Below is a small trained network, with its code and all its weights. Each question gives an input and a class and asks what happens when units are switched off, that is, made to give their printed mean instead of their output.

import numpy as np


def w(rows, s, z=0):
    codes = np.array(rows[::2]) - 128.0
    scale = np.full(codes.shape[1], s)
    scale[-1] = z or s
    return codes * scale


def f(y):
    return np.maximum(y, 0)


def log_softmax(a):
    a = a - a.max(-1, keepdims=True)
    return a - np.log(np.exp(a).sum(-1, keepdims=True))


def net(x, mask):
    res = np.array(x, float).reshape(1, 6) / 4 @ E
    y = f(res @ A[0][:, :-1].T + A[0][:, -1])
    res = res + np.where(mask, y, B[0][:, -1]) @ B[0][:, :-1]
    return log_softmax(res[-1] @ U[:, :-1].T + U[:, -1])


A, B = {}, {}
E = w([
[120,128,129,128,133,131,132,130,129,137,129,129],'x0',
[127,132,128,129,130,129,128,127,125,130,130,127],'x1',
[129,129,128,130,130,128,127,126,127,123,125,128],'x2',
[129,49,108,154,93,39,63,111,178,214,108,191],'x3',
[230,130,112,64,169,82,130,156,150,172,117,140],'x4',
[69,113,98,146,136,59,248,95,97,61,133,100],'x5',
],0.011)
A[0] = w([
[113,110,119,151,108,94,118,121,136,130,129,134,66],'N0',
[167,113,133,125,126,134,27,142,152,216,128,142,95],'N1',
[87,101,122,164,86,29,93,117,133,169,132,138,91],'N2',
[130,127,118,116,112,67,173,121,119,126,132,134,190],'N3',
[205,135,123,72,157,77,191,140,124,142,129,120,90],'N4',
[166,133,115,118,145,40,142,120,119,160,132,132,56],'N5',
[152,144,141,126,116,251,38,145,134,154,132,125,142],'N6',
[178,149,130,103,146,163,127,137,121,111,136,117,2],'N7',
],0.02,0.016)
B[0] = w([
[97,122,121,172,187,130,96,108,110,111,160,113,152],'N0',
[99,131,128,130,50,134,243,125,117,101,124,120,252],'N1',
[163,135,132,110,177,119,7,139,141,151,127,138,225],'N2',
[132,145,134,128,165,157,154,137,123,116,131,122,210],'N3',
[122,116,132,154,180,119,17,118,144,136,131,141,200],'N4',
[112,121,127,113,8,133,189,119,113,139,118,120,176],'N5',
[147,124,123,128,199,111,32,126,136,143,132,132,253],'N6',
[114,99,121,134,33,107,102,127,133,172,121,149,148],'N7',
],0.016,0.023)
U = w([
[136,150,150,130,184,130,101,147,129,126,143,124,6],'0',
[136,104,142,119,120,79,96,138,153,171,116,158,213],'1',
[91,161,149,110,84,153,244,140,76,66,123,86,159],'2',
],0.011,0.0024)

Each question gives the input, the list of numbers given to net, and the class t.
The units are the neurons (one row each of A and B). Each row of codes is followed by its name. A weight is (code - 128) times the scale printed after its matrix; where a second scale follows, it is the last column's (A, B and U).
mask holds one flag per neuron, in row order. A switched-off neuron (its flag False) gives its mean, the last column of its row in B, instead of its output. The means were averaged over made-up inputs and are rounded, as every weight is.
A unit's drop is (log p(t) with every unit on - log p(t) with that unit switched off) / (log p(t) with every unit on - log p(t) with every unit switched off).
The circuit of an input: a set's keep is (log p(t) with only the set's units on - log p(t) with every unit switched off) / (log p(t) with every unit on - log p(t) with every unit switched off). Starting from all 8 units, units are removed one at a time, each time the one whose removal leaves the highest keep (on an exact tie, the one counted first), for as long as the keep stays at least 0.8.
circuit, biggest first: the units of the circuit, biggest drop first
top k neurons: the k neurons with the biggest drops, biggest first
drop when u is switched off: that unit's drop, to one decimal
input [4,8,3,5,7,-6], class 2: top neuron	[N1]
input [-3,-7,7,8,-2,3], class 0: top 2 neurons	[N2; N0]
input [-1,-5,-1,6,-5,1], class 0: circuit, biggest first	[N0; N5]
input [1,-4,-7,8,2,-1], class 2: top 2 neurons	[N1; N6]
input [0,-6,5,-7,4,-3], class 1: top 2 neurons	[N7; N3]
input [2,-3,4,-3,5,-5], class 1: top 2 neurons	[N7; N3]
input [-8,-2,-6,-7,5,-5], class 1: top 2 neurons	[N7; N3]
input [8,1,-8,-1,-3,6], class 2: top 2 neurons	[N6; N2]
input [5,2,-8,-5,-8,2], class 2: top 3 neurons	[N6; N2; N4]
input [2,-7,-3,3,-6,1], class 0: top 4 neurons	[N5; N1; N7; N0]
input [-7,6,-2,8,1,-6], class 2: top 2 neurons	[N1; N4]
input [-1,-1,-2,4,0,7], class 0: top 2 neurons	[N3; N1]
input [6,4,-1,6,1,-2], class 2: top 3 neurons	[N1; N4; N6]
input [4,-6,-1,7,8,-8], class 2: circuit, biggest first	[N1]
input [-6,-3,0,-8,3,-7], class 1: drop when N3 is switched off	0.1
input [-8,3,-2,-4,5,-6], class 1: drop when N7 is switched off	0.9
input [-8,3,8,-5,-6,4], class 2: drop when N2 is switched off	0.7
